Below are the code and all the weights of a small trained network. Each question names an input and a class and asks about switching units off, where a switched-off unit gives its printed mean instead of its output.

import numpy as np


def w(rows, s, z=0):
    codes = np.array(rows[::2]) - 128.0
    scale = np.full(codes.shape[1], s)
    scale[-1] = z or s
    return codes * scale


def f(y):
    return y / 2 * (1 + np.tanh(0.7978845608 * (y + 0.044715 * y**3)))


def log_softmax(a):
    a = a - a.max(-1, keepdims=True)
    return a - np.log(np.exp(a).sum(-1, keepdims=True))


def net(x, mask):
    res = np.array(x, float).reshape(1, 5) / 4 @ E
    y = f(res @ A[0][:, :-1].T + A[0][:, -1])
    res = res + np.where(mask, y, B[0][:, -1]) @ B[0][:, :-1]
    return log_softmax(res[-1] @ U[:, :-1].T + U[:, -1])


A, B = {}, {}
E = w([
[59,65,161,244,170,83,106,30],'x0',
[188,218,185,141,174,153,138,57],'x1',
[46,142,182,52,85,180,122,49],'x2',
[57,193,138,114,210,103,53,198],'x3',
[72,190,103,135,129,92,254,156],'x4',
],0.01)
A[0] = w([
[166,105,153,137,135,137,74,139,89],'N1',
[158,94,150,161,158,114,141,174,110],'N2',
[164,95,105,84,111,132,41,95,94],'N3',
[48,39,102,118,96,126,99,215,119],'N4',
[195,162,130,12,84,144,141,197,115],'N5',
[63,85,142,214,169,119,144,84,138],'N6',
[192,120,97,218,142,102,129,203,116],'N7',
[190,70,133,137,63,150,182,92,101],'N8',
[179,184,135,162,166,132,136,114,124],'N9',
[156,108,129,124,123,137,91,119,249],'N10',
[139,99,132,116,115,136,66,138,163],'N11',
[96,123,119,164,112,113,98,87,117],'N12',
[187,122,136,138,113,128,170,84,101],'N13',
[37,188,137,121,201,125,42,204,118],'N14',
[29,140,151,42,65,148,116,59,105],'N15',
[108,100,135,176,121,114,132,101,92],'N16',
[169,130,106,170,113,115,155,151,106],'N17',
[111,113,148,153,159,113,130,106,97],'N18',
[60,171,109,144,125,109,251,153,144],'N19',
[178,206,147,128,153,150,119,54,134],'N20',
[135,47,110,125,64,128,166,135,126],'N21',
[149,104,122,123,92,134,182,96,146],'N22',
],0.015,0.012)
B[0] = w([
[154,202,156,145,149,233,135,147,161],'N1',
[145,123,112,106,165,165,143,137,162],'N2',
[150,203,176,157,140,234,153,170,185],'N3',
[216,126,174,72,77,121,114,104,229],'N4',
[97,108,55,144,62,160,74,117,252],'N5',
[88,110,76,121,71,137,84,134,238],'N6',
[119,61,113,95,201,152,151,124,217],'N7',
[137,198,96,165,184,99,112,106,224],'N8',
[179,115,156,83,100,129,123,115,176],'N9',
[4,64,163,131,114,25,141,157,213],'N10',
[92,132,158,135,117,130,148,156,184],'N11',
[133,137,97,132,96,159,123,128,173],'N12',
[147,161,136,141,148,110,130,107,179],'N13',
[142,196,99,181,180,60,132,80,239],'N14',
[148,57,102,94,222,156,158,140,230],'N15',
[146,155,89,141,112,173,108,126,170],'N16',
[130,120,116,121,148,143,136,132,167],'N17',
[160,150,108,133,105,179,112,142,156],'N18',
[66,142,220,153,113,148,143,184,236],'N19',
[200,119,165,80,89,112,123,121,203],'N20',
[178,158,150,121,125,95,129,96,213],'N21',
[109,152,117,153,158,82,128,120,199],'N22',
],0.029,0.018)
U = w([
[148,220,100,157,179,64,115,109,120],'0',
[102,138,34,114,62,176,67,160,120],'1',
[144,71,89,55,234,171,168,174,129],'2',
[92,199,217,134,126,174,141,235,99],'3',
[233,152,181,31,80,92,107,129,137],'4',
[39,85,166,113,95,4,149,178,253],'5',
[130,96,105,127,108,104,207,159,88],'6',
],0.011,0.0065)

Each question gives the input, the list of numbers given to net, and the class t.
The units are the neurons (one row each of A and B). Each row of codes is followed by its name. A weight is (code - 128) times the scale printed after its matrix; where a second scale follows, it is the last column's (A, B and U).
mask holds one flag per neuron, in row order. A switched-off neuron (its flag False) gives its mean, the last column of its row in B, instead of its output. The means were averaged over made-up inputs and are rounded, as every weight is.
A unit's drop is (log p(t) with every unit on - log p(t) with that unit switched off) / (log p(t) with every unit on - log p(t) with every unit switched off).
The circuit of an input: a set's keep is (log p(t) with only the set's units on - log p(t) with every unit switched off) / (log p(t) with every unit on - log p(t) with every unit switched off). Starting from the 12 units with the biggest drops (on a tie, the unit counted first), units are removed one at a time, each time the one whose removal leaves the highest keep (on an exact tie, the one counted first), for as long as the keep stays at least 0.8.
circuit, biggest first: the units of the circuit, biggest drop first
unit that matters most: the unit with the biggest drop
k most important neurons: the k neurons with the biggest drops, biggest first
drop of u: that unit's drop, to one decimal
input [-4,8,-6,-1,3], class 4: unit that matters most -> N20
input [1,-4,4,-2,4], class 2: 3 most important neurons -> N15; N10; N3
input [-3,-8,-5,-6,3], class 4: 3 most important neurons -> N4; N21; N14
input [-3,6,-5,-1,-3], class 4: 2 most important neurons -> N15; N20
input [1,-1,0,-5,6], class 3: 3 most important neurons -> N19; N14; N10
input [5,0,6,-3,0], class 2: 2 most important neurons -> N15; N5
input [3,8,-5,-3,-6], class 4: 2 most important neurons -> N20; N9
input [-5,6,5,-7,4], class 0: 2 most important neurons -> N8; N4
input [-1,1,0,-3,0], class 5: 4 most important neurons -> N14; N3; N1; N16
input [-7,2,7,4,-8], class 3: 2 most important neurons -> N3; N6
input [-2,6,8,-6,-8], class 2: 2 most important neurons -> N15; N19
input [-8,-5,1,-5,-8], class 1: 2 most important neurons -> N5; N19
input [0,7,1,0,6], class 4: 4 most important neurons -> N20; N9; N3; N10
input [4,-1,-6,0,-5], class 2: circuit, biggest first -> N7
input [5,-3,-2,4,-2], class 1: drop of N21 -> 0.2
input [-1,3,3,-4,5], class 3: drop of N10 -> 1.4
input [-6,3,4,-7,-4], class 0: drop of N6 -> 0.1
